Each row is followed by one of two labels, saying whether the row has a hidden trait. Each part has a new trait and two new labels.
[-18   2  -3  -6 -30   8   7   1  -3   8  -2  -6 -27   5  10 -34  -4 -10
 -27  35 -14 -12   6   2  -2  -1 -12  -8 -10  20   8  28   6   3  -2   0
   9   2  -8 -15 -26 -24  -2   3 -12 -15   3   6  -4   9  -3  16   6  -8
  -2  -5   7  -6   5   6  -6  -8  12  -8  -1 -16  -9  -2  12  44   9   0
  20   3 -11 -20 -23  35   2 -11  -4   8  -7  -4   0  20  -4   1   0   8
  15  11   7   6 -11   3 -23   5  -8  -5  17   1  -2  15   7  18   0  15
 -19  -5  -6   3  -8  -4 -18  -3  -1  -1 -13 -11  -5   8   2   5 -20 -12
   7   0   1   9 -18  -8  -4 -11   4   0  -2   4   6   3   1 -15  -4  -3
   3  -1  16   6  -1  -1 -13  -2  -8  14   4 -11   2  -2  -5  -9  15   7
  -8   8  -9  18   5   1   0 -17  -1  -3   0   4   1  13  -2]  R
[ 14   4  14  -9  18 -15   1  26   0   0   7  -8  13  -1 -18  -6  -5  -6
  20 -27  -1  10  19  14  -2  -2  32   7   3  12  -5 -14 -13  -7  -1  -4
 -17   0  13  13  25  20 -12  -8  -7 -26   3 -14   4   3  -2   2   6  -5
   0 -10  -5   8   0  12   5  14   7  -9  -2  21   8   8  -5 -17 -14  -4
 -17  -4  27 -11  -8 -25 -24  11   6 -11  -2 -13   6   0   5   4  -6  -6
   1 -16  -4  -8   4  -2  31   6  10   1   0   0 -16 -24  -2 -19  10   4
   2   2   1  -8   8   2  10  11   2  -4  -5   2   6  -6  -1   3   5  -2
   1  -3 -13 -15  -3  -2   3  12  -6  -1  -4   4  23  -1 -33  -3   0  -1
   2   9  -1  -3  15   5   8  -9   4  -6  -7  -4  -3   4   4 -15  -1  -2
   7 -16   6   3  -4   5  10  20   5   3  -7  -8  -6   6   4]  Q
[-21  -4  -8  -6 -26   5   4 -15  -2   6  -1  -6 -23   2  12 -14  -1   4
 -30  34  -9 -11  -7  -6   7   1 -22  -6  -7   5   8  23  10   7   2   9
  16  -4 -10 -19 -30 -25   2   3  -5   7  -4  13  -3   4   1  11   0   0
   4   0   8  -6   3   1  -8 -11   6   1   0 -13 -10  -7  14  27   6   2
  17   7 -18   3 -23  38  16 -16 -14   9  -2   7  -4  30  -4  -4  -2   6
   7  10   7   9  -4   3 -32  -2 -25  -7  11   1  12  21   9  19  -7   6
 -16  -3   0  -3 -12  -4  -7  -8  -1   2   1 -16  -5   7   1  -2 -20  -7
  -1   0   2  13  -3  -7  -4 -12   7   3   1   2   4   5  21  -8  -1  -1
   1  -7   0   4  -4  -2  -9   8  -6   8   0  -4  -9  -5  -9   0  14   9
 -13  12  -8   4   7   2   0 -24  -3  -6   2   7   5   5   3]  R
[-13  -2 -11  10 -11  19   0 -26   4  -4  -7   0 -14  12  20  -6   4   4
 -14  27   4  -3 -23 -15  -1   0 -28  -6   1  -8  12  13  11   7   1   2
  19   1 -12 -10 -28 -18  16  12  10  20   5  16  -3  -3   1  -4  -3   5
   2   7   6  -8   0  -9  -5 -15  -8   8  -1 -21  -7  -8   0  26  15   5
  26   0 -16  14   8  35  19 -13  -3  21   3  12  -7  11  -4  -6   4   5
  -1  21   1   8  -3   2 -33  -7 -18  -2   3  -1   8  21   1  20 -13   0
  -2  -3  -1   8  -6   1  -5 -12   0   2  -4  -9  -5   8   0  -3  -6   4
  -1   1  14  21   6   3  -6 -14   2  -3   3  -3 -26   1   8  -5   2   0
  -1 -11 -13   2 -15  -3  -9   9  -4  11   5   4   8  -2  -1   9  -3   3
  -6  10  -6  -1   4   1 -13 -15  -5   1   4   9   6   2  -1]  R
[ -7 -11 -12  17   5   5  -3 -28   6  -4 -10   8 -11  12  16  23   8  13
  -6   5  13   4 -28 -14   3   9 -23  -4   4 -18   7   1  11   3   3   8
  17  -2  -7  -1   7  -6  22   0  14  37  -3   6   1 -12   8 -14  -6  11
   7  14   4  -3  -6 -19  -2 -11 -18  12   1  -7  -5  -4  -1   4   7   4
  15   5 -17  34  15   6  24  -1  -5  15   6  23  -7   2  -2  -6  15   2
 -13   3   3   5  -1   1 -11 -12  -3  -4 -13   0   0  13  -3   9 -16 -11
   9   3   8   3  -3   1   1 -10  -5   5  12  -1  -3  -2   0  -7   2   9
  -2   5  20  13  17   6  -5  -8   3   2   4  -4 -27   1   6   9   4   4
  -6 -10 -18   0 -15  -2 -11  13   2  -5   2  12   6  -4  -1  18 -17  -1
  -5   9  -3  -7  -2  -1 -25 -13  -5   1   9   7   5 -11   2]  R
[ 20   2  -2  11  34   1  -3  17   8  -6  -3   4  19  11 -10  24   4  -3
  31 -30  15  14   2   3  -7   6  18   5  12 -10  -6 -24  -4  -8  -2  -8
 -10   2  11  23  25  22  13   4   3   9   7 -10   7  -4   1 -17   0   3
  -1   1  -4   8  -3  -9   3   8 -14   3  -1  20  10  11  -8 -31  -2  -2
  -9  -5  14   8  30 -36 -11  18  12  -3   1   1   2 -10   5   3   4  -8
 -14  -5  -4  -9   0  -5  28  -3  12   8 -23  -4 -16 -18 -10 -21  -1  -5
  21  -1   6  -4  14   4   7   8  -2   1   8  14   2 -11  -3  -6  19  12
   4   4   7 -10   8  11   7  11  -6  -3   1   0  -1  -2  -6   5   2   4
  -4   2  -1  -5   2  -2   9  -4   7 -14   7   8  11   5   8   1 -26 -14
  14 -10   7  -7  -9  -9   3  17   1   5   5  -5  -1  -9  -1]  Q
[ -9   4   4 -16 -23   7   3   8  -6  10   5 -14 -22   2  -2 -35  -8  -6
 -19  20 -19 -10  12   1   0  -6  -4   1 -14  18   1  20  -1   7  -2   0
   2   0  -6 -20 -19 -20 -18   4 -11 -18  -6   7  -8   7  -2  20   4 -14
  -3  -4   0  -6  10  15  -2  -3  15  -8   2  -9  -4  -6   7  24   2  -2
   4   0  -5 -31 -34  29  -2  -9  -7  -6  -6  -8   1   9  -5   1 -10   7
  20   7   0   5  -2   0 -27   8 -12  -2  24   1  16  10   9  13  10  14
 -17  -2 -11   5 -10  -5  -4  -2   5  -4 -22  -9   1   7   1   8 -20 -14
   3  -7  -8   3 -22 -13   3  -4   2  -1  -3   3  -1  -2  11  -9  -3  -5
   4   3   9   4   6  -2  -8  -8  -9  17   4 -13  -5  -2  -3 -10  18  10
  -4   7  -9  11   7   3  15  -3   2  -4  -7   1  -1  12  -5]  R
[ 17   2   6  -1  20 -14  -5   5   2  -7   5   6  25   1 -13  25   2  -3
  20 -41   8   9   3   8  -2   1  21   6   9  -4 -11 -23 -13  -8  -1  -2
 -15  -2  17  16  30  22  -2  -5   1  -6  -2 -14   6  -2   0  -5  -2   2
  -2  -4 -12  10  -7   0   5  10  -6  -1  -2  28   7   8  -7 -31 -10  -2
 -21  -4  19   7   6 -32  -9  11   9 -10   2  -5   3 -11   6   3   3 -10
  -7  -6  -4  -9   4  -3  27   1  20   4 -14  -1 -18 -23  -7 -22   6  -7
   9   3   5  -7   8   2   9  10   1   0   8   8   5  -7  -2  -1  14   6
  -4   2  -7 -18   9   7   2  12  -5   2  -5  -2   6  -2  -2   5   1   3
   0   7   9  -6   9   5  10  -1   8 -15  -5   2   0   6   3  -2 -15  -5
  12 -16   0  -5  -7  -3  10  18   2   4  -1  -7  -4  -8   2]  Q
[ 15   3  10  -5  25 -14  -7  16   0  -4   7   1  22  -8 -15  17  -2   1
  21 -32   1  12  11   9  -2   0  26   2  -3  -4 -12 -18 -12  -7   0   1
 -16   1  20  12  28  24 -11  -3   5 -11   4 -16   5   0   1   0   0  -1
  -1  -7  -9   8   0   5   6  12   1  -3  -1  24   9   4  -9 -19 -16  -3
 -15  -2  24   1   0 -28 -20  12   7 -15   1  -8   5 -15   6   3   1  -7
  -4  -8  -6 -10   9  -2  19   6  19   3  -5   1 -14 -21  -4 -24  10 -13
   7   4   2 -12  11   3  14  10   2  -3   1   7   7  -4  -1   2  12   4
  -5  -2  -6 -14   6   3   2  13  -4   2  -7  -1   8  -3  -8  11  -1   1
   1  11   4  -6  16   4  12  -7   6 -13   3  -1  -5   5   3  -4  -5  -4
   5 -17  11  -4  -5   3  10  22   5   3  -5  -9  -3   1   2]  Q
[-17   7  -8   4 -17  32   3 -13  11  -6   1   7  -8  22  19 -38  -1 -11
 -13  44  -1   0 -16  -7  -4  -4 -35   2   4  -1  12  11  -2  10  -4 -10
  20   3 -21 -11 -39 -16  13  31   1   9  10  17  -4   6 -10   2  -8 -10
  -6  -4   7  -9  -5  -1  -4 -13  -8   5   1 -22 -10  -5   2  37  14   8
  30  -3  -7   6   0  48   5 -20   5  26   2   3  -6  15  -5  -1  -8   7
   9  18  -5   9  -7   1 -29  -2 -29   6  14  -5  12  28  -2  18  -6   6
 -17  -7   2   4  -4   4 -27 -11   0   2  -3  -7  -2   8  -2  -2 -17   0
  -5  -2  17  17  -4   8  -4 -14  -4 -10 -12   1 -13   5  31  -7  -2   1
   7  -1  -5   1 -16  -3 -14  -2  -4  14   2   1  11   7  -2   3   6  -5
  -9   7  -8  11   5 -13  -8 -13  -1   3  -1   8   0   8   1]  R
